Here is a tiny trained network, its code and every weight. The questions are about switching its units off for an input and a class, where a switched-off unit gives its printed mean instead of its output.

import numpy as np


def w(rows, s, z=0):
    codes = np.array(rows[::2]) - 128.0
    scale = np.full(codes.shape[1], s)
    scale[-1] = z or s
    return codes * scale


def norm(h):
    return h / np.sqrt((h * h).mean(-1, keepdims=True) + 1e-5)


def f(y):
    return np.maximum(y, 0)


def log_softmax(a):
    a = a - a.max(-1, keepdims=True)
    return a - np.log(np.exp(a).sum(-1, keepdims=True))


def net(x, mask):
    res = np.array(x, float).reshape(1, 4) / 4 @ E
    u = 0
    for l in range(2):
        y = f(norm(res) @ A[l][:, :-1].T + A[l][:, -1])
        res = res + np.where(mask[u : u + 10], y, B[l][:, -1]) @ B[l][:, :-1]
        u += 10
    return log_softmax(norm(res)[-1] @ U[:, :-1].T + U[:, -1])


A, B = {}, {}
E = w([
[144,190,130,101,203,18,148,209,180,79,98,58],'x0',
[150,99,140,190,173,142,100,198,71,255,40,85],'x1',
[120,113,126,113,160,130,137,155,103,131,138,152],'x2',
[56,114,128,159,195,169,59,150,249,163,198,114],'x3',
],0.0092)
A[0] = w([
[45,176,119,142,164,138,50,177,176,136,191,91,43],'L0N1',
[123,81,101,149,132,112,126,101,85,103,65,151,65],'L0N2',
[152,24,139,213,107,215,97,76,84,186,109,165,129],'L0N3',
[168,142,122,149,170,132,70,139,85,140,70,138,70],'L0N4',
[120,138,109,53,97,67,145,130,166,36,225,137,134],'L0N5',
[148,126,160,195,139,134,138,238,129,182,64,60,19],'L0N6',
[96,143,94,157,208,154,100,131,152,193,153,109,3],'L0N7',
[72,74,121,103,44,200,168,2,119,110,249,235,216],'L0N8',
[32,89,120,186,151,158,95,124,186,171,209,105,77],'L0N9',
[61,147,103,153,180,133,116,92,191,102,209,164,48],'L0N10',
],0.0067,0.0045)
B[0] = w([
[176,142,175,184,166,141,44,39,137,151,152,120,178],'L0N1',
[96,110,114,134,178,100,119,65,87,39,136,76,144],'L0N2',
[107,254,109,50,79,193,85,76,76,174,222,122,206],'L0N3',
[171,163,57,165,150,154,137,65,175,102,184,95,154],'L0N4',
[99,215,151,56,131,177,149,108,77,205,196,168,217],'L0N5',
[177,48,102,133,89,170,142,123,194,62,96,194,180],'L0N6',
[57,122,139,51,34,105,88,160,150,96,103,233,157],'L0N7',
[203,15,98,184,177,72,165,194,196,80,39,101,247],'L0N8',
[25,121,156,99,95,132,121,215,198,176,113,184,189],'L0N9',
[137,197,202,206,151,117,32,102,154,153,93,71,177],'L0N10',
],0.0071,0.012)
A[1] = w([
[180,145,111,91,124,118,202,101,105,130,95,143,219],'L1N1',
[197,86,128,155,154,93,193,130,124,92,103,71,52],'L1N2',
[154,66,150,148,140,112,125,129,157,108,62,144,149],'L1N3',
[8,171,159,149,139,143,97,103,171,197,183,135,204],'L1N4',
[132,71,124,162,153,152,114,144,160,151,136,111,121],'L1N5',
[104,112,134,151,186,139,91,128,189,97,164,145,120],'L1N6',
[128,146,79,104,104,125,163,86,37,149,105,124,7],'L1N7',
[126,202,166,106,106,145,140,104,106,138,150,157,222],'L1N8',
[228,110,87,136,102,172,186,124,86,101,97,139,220],'L1N9',
[112,95,99,149,152,136,93,142,177,166,108,125,134],'L1N10',
],0.012,0.0019)
B[1] = w([
[82,92,103,116,63,173,192,196,102,111,125,159,215],'L1N1',
[92,116,80,151,58,138,116,134,90,172,171,140,203],'L1N2',
[184,71,84,192,154,84,157,139,98,84,96,148,194],'L1N3',
[166,134,48,147,109,110,147,140,39,101,156,133,249],'L1N4',
[91,161,140,78,120,135,145,119,183,65,90,169,176],'L1N5',
[177,120,187,114,175,138,106,71,146,178,86,73,206],'L1N6',
[142,116,200,102,200,124,73,78,248,88,69,121,189],'L1N7',
[80,142,213,111,130,135,146,149,162,163,122,103,197],'L1N8',
[155,198,120,164,176,75,108,125,92,169,189,93,242],'L1N9',
[82,73,150,90,109,156,177,116,149,96,112,129,194],'L1N10',
],0.012,0.014)
U = w([
[185,115,44,218,113,63,186,174,77,124,162,129,147],'0',
[164,222,189,113,187,127,79,74,128,168,182,74,237],'1',
[163,38,138,149,172,130,117,98,237,72,23,137,129],'2',
[58,133,78,94,44,203,86,139,101,148,162,169,70],'3',
[3,162,191,73,84,123,215,195,125,131,142,118,1],'4',
],0.019,0.0021)

Each question gives the input, the list of numbers given to net, and the class t.
The units are the neurons (one row each of A and B). Each row of codes is followed by its name. A weight is (code - 128) times the scale printed after its matrix; where a second scale follows, it is the last column's (A, B and U).
mask holds one flag per neuron, layer by layer. A switched-off neuron (its flag False) gives its mean, the last column of its row in B, instead of its output. The means were averaged over made-up inputs and are rounded, as every weight is.
A unit's drop is (log p(t) with every unit on - log p(t) with that unit switched off) / (log p(t) with every unit on - log p(t) with every unit switched off).
The circuit of an input: a set's keep is (log p(t) with only the set's units on - log p(t) with every unit switched off) / (log p(t) with every unit on - log p(t) with every unit switched off). Starting from the 12 units with the biggest drops (on a tie, the unit counted first), units are removed one at a time, each time the one whose removal leaves the highest keep (on an exact tie, the one counted first), for as long as the keep stays at least 0.8.
circuit, biggest first: the units of the circuit, biggest drop first
most important unit: the unit with the biggest drop
k most important neurons: the k neurons with the biggest drops, biggest first
top k neurons in layer l: the k neurons of layer l with the biggest drops, biggest first
drop when u is switched off: that unit's drop, to one decimal
input [1,5,8,5], class 2: 4 most important neurons	[L0N5; L0N6; L1N2; L1N6]
input [-3,-2,8,4], class 2: circuit, biggest first	[L0N8]
input [0,2,-2,6], class 3: top 3 neurons in layer 0	[L0N8; L0N9; L0N7]
input [-2,2,3,-7], class 1: circuit, biggest first	[L1N9; L1N7]
input [0,1,1,8], class 3: 2 most important neurons	[L0N8; L0N9]
input [-8,1,-8,-7], class 1: 3 most important neurons	[L0N3; L1N9; L1N7]
input [-8,0,2,-6], class 0: 2 most important neurons	[L0N8; L0N5]
input [1,-3,-8,-5], class 4: 2 most important neurons	[L1N1; L0N5]
input [-6,0,7,5], class 2: top 2 neurons in layer 0	[L0N8; L0N5]
input [1,-7,-5,-1], class 4: 3 most important neurons	[L0N5; L0N6; L1N4]
input [0,4,-4,6], class 3: 3 most important neurons	[L0N8; L1N4; L1N7]
input [-2,1,-4,8], class 3: 4 most important neurons	[L0N9; L1N4; L1N7; L1N9]
input [0,6,5,4], class 3: 4 most important neurons	[L0N8; L0N3; L1N7; L1N4]
input [-8,-7,-5,4], class 2: circuit, biggest first	[L0N8]
input [0,4,-8,0], class 1: top 3 neurons in layer 0	[L0N8; L0N3; L0N9]
input [6,-4,4,0], class 4: 2 most important neurons	[L0N5; L1N9]
input [-7,0,7,-2], class 0: 4 most important neurons	[L0N8; L0N5; L1N9; L1N6]
input [-7,1,4,-3], class 1: 2 most important neurons	[L0N3; L1N9]
input [4,-6,4,1], class 1: 2 most important neurons	[L0N10; L1N1]
input [-2,7,5,-7], class 1: 2 most important neurons	[L0N8; L1N9]
input [-3,-6,1,2], class 2: most important unit	L0N8
input [-6,6,-2,0], class 1: 2 most important neurons	[L0N3; L1N1]
input [-3,0,1,8], class 2: top 4 neurons in layer 1	[L1N6; L1N2; L1N9; L1N1]
input [2,-1,6,0], class 4: top 3 neurons in layer 1	[L1N8; L1N9; L1N6]
input [-7,2,-4,-3], class 1: drop when L1N9 is switched off	0.3
input [4,5,5,6], class 2: drop when L1N3 is switched off	0.0
input [-8,-2,-6,0], class 0: drop when L0N8 is switched off	1.9
input [-6,-1,5,7], class 2: drop when L0N8 is switched off	2.4
input [-3,5,-6,8], class 3: most important unit	L1N4
